Questions about the row below.
1) What is the entry just right of 117?
2) What is the entry just left of 38?
124,38,93,117,185,126,125,158,102,151
1) 185
2) 124

Questions about the grid below.
1) Read off the entry in the top-right corner.
2) Read off the entry directly above 149.
3) Read off the entry directly below 115.
4) Read off the 3rd entry on the diagonal from the top-right corner.
5) Read off the top entry of the column that holds the largest entry.
6) Read off the bottom-right entry.
7) Read off the entry directly above the largest entry.
8) Read off the entry in the bottom-left corner.
179,111,129,173,185,146,88,146
180,172,119,133,83,65,192,108
153,88,173,198,135,126,106,125
107,67,193,162,152,187,61,112
210,143,135,157,173,66,143,161
107,116,161,185,192,125,115,102
118,108,149,88,88,202,69,84
1) 146
2) 161
3) 69
4) 126
5) 179
6) 84
7) 107
8) 118

Questions about the matrix below.
1) What is the entry in the top-left corner?
2) What is the 2nd entry from the end, reading row by row?
3) What is the first entry in the row that holds the smallest entry?
4) What is the 2nd smallest entry?
5) What is the bottom-right entry?
6) What is the bottom entry of the column that holds the smallest entry?
7) What is the third entry on the main diagonal?
8) What is the third entry, reading row by row?
144,156,168,139,87,107,107,115,132,127,141,119,115,146
162,100,168,140,111,145,133,100,155,130,114,144,100,84
127,131,168,124,135,132,137,114,134,114,135,163,114,120
159,108,168,128,144,156,114,100,155,136,130,151,100,67
152,132,168,134,119,115,94,108,139,126,130,120,108,126
146,104,168,81,92,139,143,172,152,118,182,84,172,122
133,125,168,150,51,112,135,119,128,143,108,165,119,138
154,142,168,147,116,132,110,120,92,123,109,144,120,138
137,147,168,106,129,147,159,122,139,135,165,93,122,141
126,128,168,114,154,132,122,125,141,120,125,148,125,145
132,120,168,150,142,139,88,132,150,135,156,144,132,86
122,121,168,151,163,131,167,77,160,116,146,154,77,104
164,106,168,154,148,136,143,94,144,110,105,137,94,81
1) 144
2) 94
3) 133
4) 67
5) 81
6) 148
7) 168
8) 168

B =
array([[146, 175, 148, 155, 141, 146, 168, 152, 147, 141, 176, 164, 162,
        142],
       [129, 165, 152, 159, 157, 153, 158, 158, 138, 154, 170, 174, 146,
        131],
       [147, 146, 143, 165, 142, 151, 155, 150, 133, 151, 141, 153, 149,
        152],
       [156, 166, 147, 156, 148, 141, 173, 150, 151, 149, 165, 155, 166,
        151],
       [127, 170, 161, 145, 143, 144, 151, 145, 154, 133, 197, 165, 160,
        129],
       [ 91, 172, 150, 102, 149, 124, 133, 133, 162, 113, 218, 164, 138,
         82],
       [125, 196, 164, 157, 144, 136, 180, 144, 153, 133, 210, 176, 178,
        135],
       [154, 184, 152, 169, 173, 140, 194, 168, 140, 174, 153, 168, 161,
        158],
       [122,  84,  86, 113, 103, 130, 103, 106, 121, 115,  89, 113, 108,
        112],
       [ 92,  95,  74, 121,  89, 134, 110,  97, 118, 104, 101, 138, 110,
         94],
       [103, 163, 157, 181, 110, 137, 147, 134,  87, 128, 124, 151, 140,
        154],
       [153, 148, 153, 150, 154, 145, 149, 156, 140, 155, 148, 145, 145,
        149]])
The entry just right of the smallest entry is 121
What is the largest entry?
Answer: 218
The entry just right of the largest entry: 164
What is the minimum?
Answer: 74

Questions about the array below. Rows and columns are numbered from 1.
1) Report the entry in row 2 and column 1.
2) Report the entry at row 1, column 2.
3) Report the entry in row 1 and column 1.
4) Report the entry just left of 159.
5) Report the bottom-left entry.
6) Report the entry at row 3, column 3.
7) Report the entry directly above 141.
8) Report the entry just left of the smallest entry.
[[121, 154, 112, 188, 104, 164, 176, 124],
 [78, 127, 140, 64, 175, 131, 95, 125],
 [191, 119, 128, 179, 110, 132, 182, 152],
 [202, 128, 108, 181, 83, 88, 150, 141],
 [129, 117, 135, 65, 84, 136, 85, 96],
 [154, 89, 61, 140, 118, 112, 41, 203],
 [111, 167, 62, 65, 149, 78, 159, 143],
 [175, 121, 118, 174, 101, 119, 115, 115],
 [220, 149, 125, 167, 119, 111, 194, 116]]
1) 78
2) 154
3) 121
4) 78
5) 220
6) 128
7) 152
8) 112

W = 187,88,49,212,160,151,93,94,109
The entry just left of 151 -> 160
Which number is the 1st entry from the left? 187
The largest entry is 212
